Each row comes from the steps of one walk. Every step used is in the known rows, and no mark comes twice. Write the walk behind each row, first mark first.
Each row is shifted at random along 8 fixed directions that mean nothing.
Known rows:
v-y-l-h-e-c: [  48  166  101 -218   59   96  138  326 -225 -212 -253  124  -57  295
  -19   60 -142   41  234  262 -184 -253  -54 -263 -167  101 -391  -82
  -31 -492   -4   -2   -8 -208   60 -300  118   15    5  -76  125 -172
   41  -37 -263 -246  -24   49  107 -157   61  -63   16  211 -135 -148
  -50  -97 -385  146  -60]
s-d-h-e-x-c-k: [ -51 -281   81 -155  139  126  131  -14  -36   31  172    2  -81   20
  126  186   23 -166 -314   -7  -95  -82  -66  -28  -72 -102  324  212
  -82  146   60 -201 -108   73   43 -227 -216 -119  -37  -65  102 -131
 -113   29  -32  -80  389 -216   13  234  281 -177  -80  152  181 -136
 -394 -110  298  -42 -277]
p-y-k-x-e: [-117 -138  224  -45  -65   32 -226  143  -40 -134 -114  176  116  289
 -120  342 -191 -227 -129  254 -119 -175   59 -186   32  -99 -480  -73
 -123 -308  -49 -239 -200 -288  -52 -466  109  127 -316  177  102 -151
  -35   65   80    0 -515  -73 -261 -264  166   74 -134 -247   86   43
 -108  -65  153   32   35]
c-e-x-l-p: [ -57 -191  -12 -182   60  111  114   44  -16 -193  -20  -30 -308   11
    0   17   51   27 -164  159 -170    6 -155  -35  -36  -13  299  242
   30   81   69   -5 -109   15   80 -315  -76  -52  134 -110   54 -209
  -38   -6  -60  131  267 -157  243  220  295 -320   18  325  183 -175
 -358 -160   10  -91  -91]
y-l-p-v-e-x-c-k: [ -51 -245   19   82 -251  287  -90   11 -108 -492  -14 -122 -125 -277
   50   53  370  438   43  276  100   26 -122   53  -41 -323  286  225
 -120 -484  -28  123  -55   30  269 -215 -153    6  186  -89  123 -286
   -6  391 -134 -137  483    5 -123   36 -101 -240  228 -142   -2 -157
 -114  -67  -84  116  -83]
l-p-y-x-c-k-e: [ 135 -246  101  118  123  211  -25   26    2 -168 -116    7  -69  -45
 -222  183   19  159  -47   67   44  160 -217 -173   75 -214  158  277
 -136   36  -33 -118 -290  -43  -67 -196  -73 -114 -104 -143   71 -394
  -56  202  228  163  234 -155 -174  -26  160 -235   68   51  456  -46
 -119 -171  118 -103  207]
x-c-k-y: [ -88   63   24  -19 -356   61 -148  266  -96 -214 -288  384  116  144
 -259   83 -201  -87  -56  418 -368   71 -141 -267   73  106 -570 -155
  -10   23  165 -142 -167 -222  -94 -403  165  150  -57  171  -97 -292
  -23  -23  183  166 -409   54  110 -335   29  -98  -67   31   69   43
   71   49  -21  -75  437]
x-e-c-k-y-p: [ 107 -292  -87  145 -266  241 -133   27  -20 -295  -40   32   52 -160
  -85  -42  299   90 -265  160  -93   96 -107    1   61 -162   13   89
  -27 -175   -5 -130 -199  -23  158 -261  -73  -13  -25    3    1 -331
   35  204  202  279  313 -110  -42   -3  165 -234   47 -191  251  -66
 -190  -71  145 -190   55]
y-x-e-c-k-l-s-d-h: [   9 -113  223 -205 -138   75  221  125 -130 -104 -343  157 -185  254
  -73  107 -342  189  170  261 -165   29 -117 -387 -153   17  -36  189
 -165   45  116    5  -23 -267    1 -412  -21  -15   73  -39   25  -13
  -55  115 -107 -187   16  -26  -23 -243   51  -33   67 -494   13  -99
 -107  -43 -104  184  -66]
s-d-h-x-l-p-y-k-e: [ 304   54  -53  -11  259  156 -235  200  174  -49   55    3   68 -151
  148 -132  -11 -223 -272  191  337   41 -178  238 -120   -7 -181  267
  291  223   59 -401  -37 -128  191 -179  -56   77  -78  -90  -34 -325
  147  -46   53   55  106 -216 -115  258  246 -197  -84  244  349   71
 -357 -170  167 -200   13]
h-x-e-c-k: [-303 -206  -28    2 -200  184 -227    9  -78 -106   -2  158  155   44
   23  153  136 -285 -416  164  -89 -202  -32  117   -3  -37 -241 -142
  -35 -272   -5 -193 -204  -18   39 -430  216  159 -157  146  119 -181
  -71   26  -81   65  -37  -32  -49  -30  -14 -134 -185  143  -82  -50
 -140  123  151  -87   49]
l-s-d-h-e: [-182 -100   -4  -95    3  218   20  114  -48 -262 -115  239 -171    8
   36   65  -59   25  -76  183   28   71 -281  -15 -111  121  -17  236
  251   35  182  -28 -107 -249  106 -246   90  192  -18  -51   14 -407
  161   84  -28    3  282  124   23  -85  -99 -161   25  106  257   35
 -184  104  -32 -137  152]
p-v-d-l-e: [ -35 -152   27  183  -53   81 -185  -22  -11 -327  217   33   -1  -63
  106  106  -18   18  -79  206   12  -51  140   67   78  -44   65  -33
   78 -268   20 -229 -200   16  160  -47  -32  116 -229  126  -14 -347
   42  351  180  -65 -163 -168 -272 -115  -75   55  -57   -8  169   -4
  -33  -89  145   39  221]
e-c-k-y-x-l-p: [ -92 -329  -30  140 -214  202 -141  -13  -80  -29 -108  153  268  102
 -261   88  256 -155 -372  179 -176  -16  -51 -131   61 -222  -62 -187
  -54 -160  -68 -230 -342  -62  -15 -391  194   83 -234  156   57 -235
  -84   77  120  378  -72  -76  -60 -129  124 -250   13  -12    8  -40
  -21  111  197 -170  238]
l-h-e-c-x-y-p-v-d: [ 108  196  160 -144   -8  114  134   31 -108 -163  -38   79 -102  220
  -21   93  -93   50  146  225   25 -130  -25 -172  -11  250  -31  117
 -115 -176  -35 -130   51 -218    5 -132   71    1 -100  -74  -30 -113
   37   70  -86 -176  -28  -70  -38  120  130  -68  -34  290   49  -51
 -125 -200  -15  172   13]
y-l-p-v: [ 135 -130   77   88   82  -50  -60  112  -33 -217 -134   18  -89  161
 -101  163 -272    4  167  144 -212  -73   26 -219 -105   19  -89 -128
   -6  -40  258 -274 -149  194   48 -310   -8  -56   58  107   11 -217
 -216  106  -26 -186   77 -275  -60  -85   20  -20   43   74  -39 -270
  127 -100 -175  174  176]
c-e-x-l-p-v: [  57  114  110 -243  -32   54  241  129  -74 -247 -197   76 -336  160
 -178  -41 -253  198  196  319 -243   69 -126 -297    8  250   26  234
  -24  266  153   25   39 -128  -57 -182   -8  -39   98 -128 -111 -149
   -9  -20  -23  -33  -24  -77  183   40  194 -205   81  187  155 -116
 -158 -162 -168  118   84]
s-d-l-e-c: [ 122  -76   33  -82   -3  155   -4  201  -51 -179   79   80  186  -57
  131 -105  103  -11 -174  217   83  -18   -5  -51 -139   90 -114    2
  153  -53   53 -251  107 -116  169  -77    2  142  -27   14 -135 -196
  175   40  -14 -118   -7  -29 -149    5   99 -106   77   71   -6  -14
 -134  117  -27    8   -6]
p-y-l-h-e-x: [ 363 -127  -80  217  290  175  -19   28   21 -257  -91 -193 -175  -90
 -221  -40 -159  184  102  -21  -46   64 -104  -79  -39 -133  243  165
  -15   -2  168 -223 -255  233   98 -116 -172 -226   31 -188   41 -498
  -99  170  132   -2  494 -333  -37   40  114 -175   67  156  367 -307
  -28 -211 -141   -9   91]
y-p-v-d-l-s: [ -67 -230   84  -13   55   89 -104   -4   54 -102  115  -18  -58   44
  207  206  168 -168 -239  154   53 -133   77  119  -26 -225    2  119
  120 -439 -155 -175 -229 -117  154 -261  -36  116 -214   46  176 -271
   23  157  -53  120  168 -148 -167  136  171 -135  -47   15  175   74
 -352 -173  219 -132    5]
h-e-c-x-l-p-v: [ -99 -409   34   69  -68  288   74 -144  -98 -240  115   42 -165  -90
  -64  195  266  181 -176    4    2   74 -127  -49  104  -85  421  226
 -113   12  -42   22 -292  -31   68  -74  -19   -4 -189  -90  103 -357
  -31  260  139  167  472  -40  -47   86   33 -203   18  164  326  -15
 -232   23  254  -93   54]
v-e-c-k: [ -68  -82   26 -167   20  191  239  105 -236 -185 -126   26 -120  187
  -39   87   86  104   -8   92 -354  -93 -145 -253  -13  -51   32   57
 -123 -290 -100   28 -159  -47  -14 -254  -74 -121   18 -154  138 -222
   -2   36  -52   58  236  -42   61 -133  192 -213   47  123  119 -189
 -248 -188 -141   -2 -123]
c-x-l-p: [ -51 -114   96 -168 -111  138   97   44  -65  -43  114   36  -98  110
   42  134   -8  -60 -147  159 -189  -78  -13 -160   82  -22  197   34
 -132 -145 -132  -93  -76  -96   -7 -283  -14   29 -120  -13   28  -92
  -64   85    4  157 -144 -139   83  143  334 -248  -70  344   90  -60
 -240  -57  228   18   42]
v-e-x-l-p: [ -79   35  -72  -21 -101   70   -9  141  -83    0  -43  105  233  153
   66 -144 -134 -287 -169  231 -230 -228   69  -76  -37   19 -277 -300
  -24 -289  -58 -217 -165  -23  -20 -280  277   99 -167  139   23  -63
  -46   28  -71    8 -465   -9   -8 -216   42  -56 -173  114 -130 -143
   37   48  -28    3  255]
x-l-h-e-c: [ 109 -223   34  -36   49  149  116  -73  -35  -53   64   69 -153   86
  168  198 -200  -42 -136  -21  -25  -17 -133 -114   -6   16  263   62
  -43   25   -5  -76 -240 -133  146 -105  -87   11 -194  -41   16 -241
   15  115  123  132  116 -192  105  -22  215   34 -139   93  254  -55
 -286  -61  268  -86   11]
k-l-p-v-d: [-259 -179    5 -164   88   -3   23  142  -78  -62   98   87  128  183
  175  282   97 -159 -185  200  -82  -95  -11  -86 -103 -280  116  -74
   -1   -8   -5 -161 -207    7   47 -388   19   24  -10  111  172 -147
 -170   28 -111  -65 -125  -57  -19    8  151 -193  -16  394  -29 -142
 -150 -151   90  -34   71]
h-e-c-k: [  55 -130  -20  -59 -121  287  -21    2 -159 -469  -18   -6 -161  -41
   -1  113  261  237  -34   97  -55  -11 -196  -37    4  104    7  193
  -10 -250   34   22   19  -94  191 -169  -63   10   13 -160   24 -386
  131  112  -18   33  504  -34   35  101  104 -200  117  105  200  -86
 -296  -82  -43   -1 -162]
y-x-c-k-l: [ 322  -50   48  129 -250  146 -185   72   -8 -384 -107  -47 -127  -69
   19   48 -175  228  100  238  -69   66  -54  -87   33  -58 -103   69
 -115 -242   46 -141  -41  -58  195 -307 -137    5   77  -30  -51 -241
  -10  274  100   27   -6 -289  -51 -136  121  -69   27 -283  169 -101
 -105 -195   21   84   86]
y-k-e-c-x-l-p-v-d-s: [-180 -229   34  110 -500  239 -292   63  -84 -378 -208  231  130  -35
 -133  -43  259  142 -108  452   14   77  -81   -1   -2 -119 -306   50
   51 -340   -5  -46 -141 -368  148 -371  215  316 -149  185    4 -243
  138  301   41  126 -211  211 -207 -273 -217  -82  108 -462    1  160
   -7  190   43  -26  272]
c-e-x-l: [ -88   -1  137 -233 -329  101  -19   71  -82 -505  -60  110 -415   76
   45   68  -79  197   62  407 -169  -26  -46 -107   10  248 -101  209
   29 -173   66  127   74 -397  209 -339   12  192   -3    5  -65 -154
  176  129  -43   89 -198  -12  220  -26  182  -61  -34 -102   86   67
 -367 -100    7  102 -153]
s-d-h-e-c-x: [-193 -215   -2   75 -198  208  -39  100  -96 -288  -59  268  -95  -61
 -199   -6  -19   40  -99  213 -254  149  -69 -127  -40  117    7   75
  101  203  281 -150 -269 -109   34 -322   84  133 -112  105  -30 -384
   34  194  142   87  179   62   57 -255 -148 -108  -70    7  215   29
  -45  218   70  -36  178]
v-e-c-x-y-p: [-110 -204 -223  209 -339  344 -207  134 -103 -352   97  -47  272 -298
   -6 -281  589   30 -321  258 -117  -96   67  231   12 -281  -18 -135
  -41 -711 -100 -148 -160  170  189 -257   83   56   69   60  105 -308
   25  284  -66   70  288   58 -112   -3  -68 -357   52  123  -79 -199
   -9   60  -75 -112  113]
h-x-e-c-k-l-p-v-y: [-236  -95   55 -146 -104  327   89  119 -160 -165 -101  161  -22  -23
  -53  143  231  160 -114  247  107   16 -229  -87   56 -160  -17  239
  -74  -78 -186  156 -235 -306  -20 -217  118   71 -163 -163  186 -288
   58  109  -33  125  176  194  -64  -94  -16 -302   -3  157  222  110
 -251    3   65 -107   58]
x-y-k-l-s: [-192 -256   65 -188 -154  162   31  370 -118 -477 -367  238 -356  -69
  -82  193  -81  287  163  370  -97  127 -382 -190  -70 -220 -119  310
  162  -20  224  302 -280 -319  140 -514  -90   30  282  -97  230 -436
   71  102  -51   55  385  199  185 -301  -83 -234   98 -121  252  -46
 -242   15 -248  -94   -9]
d-h-e-c-k-x-l: [ -94 -205  -34   64 -193  147 -293 -122   16 -346   56  100 -102    8
  114  124  -89  -33 -251  256   34   18  -51  128 -102   39   45   81
   96 -205  185 -135 -139 -275  342 -351   25  270 -201  173  -35 -338
  144  211   77   49   49  -93  -23 -111  -17   31 -114 -349   79  107
 -255  -33  253  -35  -37]
y-k-x-l-d-h: [-121 -266  -68  -91 -128  297 -187  190  -41 -253  -55  -26   41 -135
  137   56  179   73 -218  276   87   36 -192   71 -131 -421   68  158
   45 -395  -23  -26 -112 -174  241 -468 -120  140   68  -30  130 -290
  108  153 -134  -32  205   39  -57 -123   67 -259  109  -74   71  -70
 -253   55   17 -113  -78]
p-y-l-s-d-h-x-e: [ -69   16  169 -185  101   74   12  283  -13 -112 -287  212 -169  134
  -93  116 -301  -14   74  310   18  -31 -143 -144 -158   13 -360  238
   91  -20  132  -50 -105 -310    3 -316   56   98  -61  -48  102 -287
   32  -16 -100 -132   26   75  -41  -85    6  -59  -36  -77  156   57
 -163  -11 -138   12   59]
y-p-l-s: [-276 -266  121 -160 -111  179   11  207 -117   41 -251  205  142  186
  -82  207   73 -123 -146  241 -236  -48  -14 -251  -93 -206 -356  -19
  -53 -379 -107  -50 -203 -266  -80 -359  159  195 -257   68  130 -246
  -34   -8 -136  135   26  204  -86 -202   76 -146   46  -77   17   88
 -122  223   39  -82  234]
c-k-l-h-e-x-y: [ -17 -100  -63  -99  131  -11  -73    1  -19  -19  -76   81  -92  239
  -60  171 -172 -243 -175  132 -191  -97 -169  -65  -56   50  129  -13
   39  202  164 -249 -208   38   44 -527   51  -57   38   65   69 -222
 -163 -120    6  127  -34 -262  168  135  274 -191 -103  326   91 -235
 -191 -253   94  -29   32]
h-x-l-p-v-y: [  94  -67  -16  193   86   80 -180  -33   39 -188  178  -25  -13  -72
  105  143 -155 -141 -105   83  113 -145   33  132   93  -18   75  -52
   33  -39   38 -274 -254  183   90 -106   51  -33 -144   25   86 -260
 -142  213   72  -27   -9 -319 -118   87    2  -71 -213  420  180 -132
  -51 -144  184   17  185]
x-l-h-e-c-k-y-p-v: [  33 -321  108  -24 -127  145   90 -114 -118 -213   52    3 -125   35
   54  294   77  210   12   93  -13  -11  -74 -168    2 -116  423  179
 -241  -59   28  -17 -108  -26  157 -163 -178 -119  -31  -34   57 -192
 -121  257   22 -118  348 -131  -22  128  150  -30   65  -65  134 -180
 -173 -152  221  147 -132]
l-e-c-k: [-246 -213   -9 -221   55  243  131  124 -198  -78 -176  110   90  154
 -108  112  273  -16 -245  123 -178  -76 -256 -165 -105  -68   66   27
  -17 -234    4  -40  -47   -7  -37 -326   57   21   89  -91   47 -258
   25 -130 -159  -66  333   80   26   21  125 -340  172  387  -58 -207
 -130   78 -190  -89   -5]
k-y-p-l-d-h-e-x-c: [-294 -328   95 -281   -6   73    0  256 -107 -206 -121   52   52    4
   73  212  215   71 -137  358   26  -28  -73  -98 -279 -379   24  272
 -124 -196  123   31  -30 -158  129 -394  -78    1  145   -4  205 -201
 -103   24 -291 -359  388  184   24   78   51 -230  115   44  -77  -68
 -230  -22  -56   23 -181]
v-e-x-c: [ 144  -94   -9  103  -78  206  199   24 -130 -400  -55  -70 -273 -102
   -9  -59 -190  349  160   80 -225   80 -100 -212   68  -86  243  158
 -152 -120   10   79 -272    0   75  -72 -160 -163   41 -187   48 -296
    1  348  174   41  216 -141   31 -348   -5  -92  -53 -120  348 -173
 -122 -179  -75   16   56]
y-p-l-h-x-e-c-k: [ 136    5  246 -198  160   17   17    3   21  -39 -262   55 -298  252
   15  279 -294  -32   36  201   -3    7 -144 -191 -110  129 -119  313
   -1   35   -5 -119 -113 -339   61 -334  -56   44 -120  -87   41 -176
   17  -66  -43  119   93 -212   37   59  296  -17 -104   -6  231  125
 -433 -265  126   33  -95]
s-d-h-e-x-c-k-l-p-y: [  -8 -179  147 -148  264  -66  -10  -64   72   45  179   26  -26  131
  165  291 -115 -282 -309   98  117 -107  -21   39 -147  -31  277  208
   -8  314  143 -332  -60   15   89 -287 -136  -69  -32   59   74  -55
 -154  -17  -41 -162   94 -304  -61  359  299  -78 -136  200   98  -86
 -373 -268  363   33 -259]

Write each row's walk:
[  26  -69   99  -75   70   36  -96  -36   19  -97  -56   74  -78  178
  -19  186 -204 -134 -119  204   99  -57  -46  -69 -126  118   27  125
   24  -41  132 -259  -74 -164   58 -319   38   44 -145   50  -14 -151
   -6   62   -8  -81   41 -192  -51  100  131  -70 -106  113   77    2
 -176 -149  140   49   -1]  l-d-h-x-e-c-k-y-p
[  41 -248  -18  172 -203  171  -95  103  -43 -421    8  -32  -48 -246
 -106    9  247  164  -36  239 -109    0   -6   42   82 -235   96  105
  -43 -258  123  -83 -214  211  125 -196 -173 -153  170   -3  118 -342
  -97  289   57  -33  524 -121 -112   58  -10 -247   81  -27  151 -221
  -78 -155  -35   11    6]  x-y-p-v-e-c-k
[ 296  -94  -49   10   31  267  120  -18  -60 -148 -114 -164    5  -88
 -122 -139  -78  321   68  139   28  121  -99 -158 -107 -110  252  320
 -202  -97   88  -73   89    3  100   42 -188 -149  -13 -241  -86 -325
  -25  188   -2 -197  618  -79 -146  112   92 -238  223 -295  196 -169
  -63 -117  -16   96   48]  d-h-e-x-c-k-y-p-l-s
[  18  -45  -51  -44 -258  294 -160   86  -73 -507   30  -81   47 -195
   34  -67  627  282 -193  422  142   58  -95  143  -22 -270    0  250
  137 -478 -125    7   42 -236  339 -220 -123  119   79  -92   46 -377
  242  167  -81  149  366   23  -73  174  137 -408  250  -20   63   80
 -378 -177  -21 -107 -184]  e-c-k-y-p-v-d-l
[ -64 -160  131 -158 -195  184   52  191 -124 -124  -66  141   67  -29
    0  153  228  167  -86  333  -26   42 -102 -182   26 -223  -66  219
 -180 -268 -167   45  -52 -252    7 -173 -104   15  -65  -71   59 -240
   28  135   38  -25   91  124 -113    7  156 -196  116  -74  151   71
 -199  -87  107  -21   80]  x-c-k-y-p-v-d-l-e
[  71 -285  206 -177   76  175  172  184  -90 -138 -105   89 -170  109
  -60  239   51  223   59  178  -24  138 -112 -381  -54 -207   49  397
  -74    9 -113   21 -179 -462   54 -173 -150  -25 -249 -163  104 -327
   65  146  122  179  267   50  -91 -112  306 -167   95 -236  452  165
 -361 -132  185  -83  -59]  k-y-p-l-s-d-h
[-123   54   30 -129  -78  178  -26   10  -75 -148  -99  203   73  198
   -9   39    2  -54 -146  261   77  -27 -171  -52 -129  177  -88   97
  111  -31   76 -195   99 -290   75 -295  197  222  -62   37  -80 -155
  122   10 -110  -66  -64   57 -126    6   -1 -170   66   56  -14    8
 -107   32   19    0   88]  l-s-d-h-e-c-k-x
[ -90   58   83 -463  -53  121 -105  206  -44 -148  -55  -39   52  101
  166   14  270  -54 -219  471  137 -144 -121   71 -209 -109 -168  295
   -2 -346  -69  -80  338 -330  199 -415  -65  125  113  -60   29  -38
  141 -155 -355 -195  -17   49  -19  403  375 -331  151  103 -156   13
 -470 -229  -17   58 -345]  c-k-e-x-y-p-l-d-h
[ 144   -5  -19   62  -15   68  -72   25   18 -284  113    1   16    5
   57   10   41   95  -51  280  143   46  -28    4   15  -39  175   53
   42   58   12 -184 -113  -87  183 -140    9   39  -15   37  -30 -209
   -1  194  122   71 -126 -182 -127   58  124 -191   12  169  126  -46
 -114 -288  105   -7  153]  k-l-p-v-e-c-x-y
[-151 -225  -40  -78  209   46 -154  107   56   60 -145  107   44   18
   23  102  167 -318 -424  153   93  -67 -215  184 -151 -144  -77  202
  136  237   84 -292 -224   80   32 -452  105  -17  125   -6  210 -214
 -177 -170 -145   57  331 -131    4  296  116 -312 -101  435  125 -104
 -299 -117   76 -230    9]  h-x-e-c-k-y-p-l-s-d
[  -5  -38   85 -163  -65  119  203  155 -116    1   -6  166   88   93
  -49  -33 -114  -42  -40  192 -165   -1    1 -252 -115  147   30   32
  -82  227  158 -211   43  -36  -56 -161   23   -9  -45   17  -83  -65
  -67   31  -64 -203   61    9    9   36   84 -123   -3  162  -20 -108
  -38  127   53  146   43]  s-d-h-e-c-x-l-p
[ 217  317   -5   85 -168  167 -173  216    5 -408 -191  160    7  -42
 -153 -257   33  149  110  489  136   71 -154   81   90  162 -387  143
  267    5   47 -184   23 -207  124 -100  128  162   50  -43 -121 -294
  196  124   75   27 -245  -43 -146  -19  -75 -202  110  172  195   56
  -15 -169 -188  -51  324]  p-v-y-k-e-c-x-l-s-d
[ -98  -73  -25   98 -197  125 -370  166   82 -356  -90  189 -110 -106
 -184    6   72  -72 -159  442    6   69 -155  145  102  -19 -171   88
  250  -26  134 -153 -276 -170  118 -496  148  219    7  139   43 -407
   53  111  128  295 -137  -57   13   -8    0 -300  -55  223  196   81
 -124  -56   66 -161  312]  c-x-y-k-l-p-v
[  -1  -45   -5   23 -276  193 -125   51  -77 -430 -229  137 -148  -29
 -281  -19    7  278   69  354 -134  206 -238 -185   70   43  -45  215
   18  149  130   -6 -130 -247   60 -369   73   67  -16  -18  -83 -373
   91  174  195  239 -122   22   42 -159   40 -197   77  -86  300   11
  -87  -73  -12   19  207]  c-k-e-x-l-p-y
[ 206  234 -104  -77 -139  128   64  203  -11  -15 -272  256  104   68
  -93 -282 -310  -73    0  316 -100   97 -201 -125  -77  300 -332  -13
  204  283  216 -217   81 -117    4 -104  149  122   33  -10 -225 -218
   87  -96   12   26  -94   17   93  -11   10 -130   41  108   67  -62
   33  119 -119  -35  402]  x-l-s-d-h-e-c-k
[-289 -417   79  -21 -234  203 -150   52  -84 -163   72  201   90  -99
   17  181  319  -44 -310  248   44  -29  -48    4 -109 -179   74  124
  -57 -101   57  -95 -164 -201  141 -394   66  150 -154  149  119 -206
  -22  210  -38  -18  171  132  -76    4  -22 -116  -21 -167   15   59
 -182  177  294  -15  -81]  s-d-h-e-x-c-k-y-l-p
[-133 -213   35  -25 -125  -52 -140  159  -42 -241 -224  288  -84  189
 -128   17  -23  -92 -125  318 -164   10 -108  -83 -172   78 -184   -3
  113  241  286 -247 -172 -136  112 -578  209  120  156  227   28 -120
  -91    4    1   21 -192  -60   76  -90  -18 -104  -58   79  -42  -96
  -36  -46 -113  -41  123]  k-e-c-x-y-l-s-d
[  78 -143   25  -63   79  248    4  198  -54 -124 -179  111 -153    6
  -85   48 -318   96   51  189   28   60 -184 -184  -83  -31  -90  199
   34  -49  100    4 -238 -323   72 -239  -14   57 -217 -124   43 -430
  111  106   91   12  254   31  -48 -291   13 -102  -57 -239  301   58
 -149   31   -6  -40  112]  d-h-x-y-k-l-e
[  79  -37   92  -66 -133  151   -8   91  -71 -417 -280  103 -230    7
 -143   32  -46  299  117  320   13  113 -265 -209  -38  124  -20  290
   21  -38  115   48  -23 -299   97 -312   47   52  108 -114  -88 -304
  137  109   61  -11  122   15   50 -133   37 -172   78  -18  217   -4
 -122 -102 -146   19   90]  l-e-x-c-k-y-p
[ -42 -190  218 -131  145   51   80  160  -31  107  -62  198   26  130
  -38  165 -208 -196 -133  179  -10  -48   33 -209 -142   33 -111  117
   -9  222  108 -258 -169 -184  -56 -204   22   27 -216   48   43 -111
  -65  -10  -14 -106   60  -52 -127  -62   95   -9 -150   26   98   70
 -185   79  174   43  -17]  s-d-h-x-y-p-l-e-c
[ -33 -485  -77  145  -15  215 -114  -63   47 -215  115  -51 -256 -187
 -138  -22  151   17 -299   99  -83   38   -6  100   23 -177  435  174
   17 -132   81 -110 -344   77  148 -258  -97  -23 -107   12   90 -357
  -38  265  157  278  399 -207   48  122  155 -254  -29    8  276 -121
 -238  -39  200 -168   20]  c-e-x-y-l-d-h
[ -93 -284  -13  -99  -70  180  -49  131  -45 -196   23   23   53    3
  -11   -2  436   -4 -326  227  -35   -1  -80   44  -62 -263   48  159
  -40 -104  -34 -148 -119  -90  137 -354  -24   27   48    5   97 -208
  -12   26  -30   63  231  -40  -52  158  227 -364   82  145   90  -58
 -290 -163   42 -184  -82]  k-e-c-x-y-p-v
[ 428  -38  148   71   80   99  126  194    9 -216  -53    4  -83 -150
 -148 -100 -233  284  203  180    3  211  -13 -272  -20   97   60  256
  -62  321  154 -220    5   43  -21   46 -183 -152   60 -144 -146 -253
  -21  221  196 -115  164 -199 -164    5  115  -99  117  -70  334  -97
   -9  -79  -40  153  158]  s-d-l-p-y-x-c-e
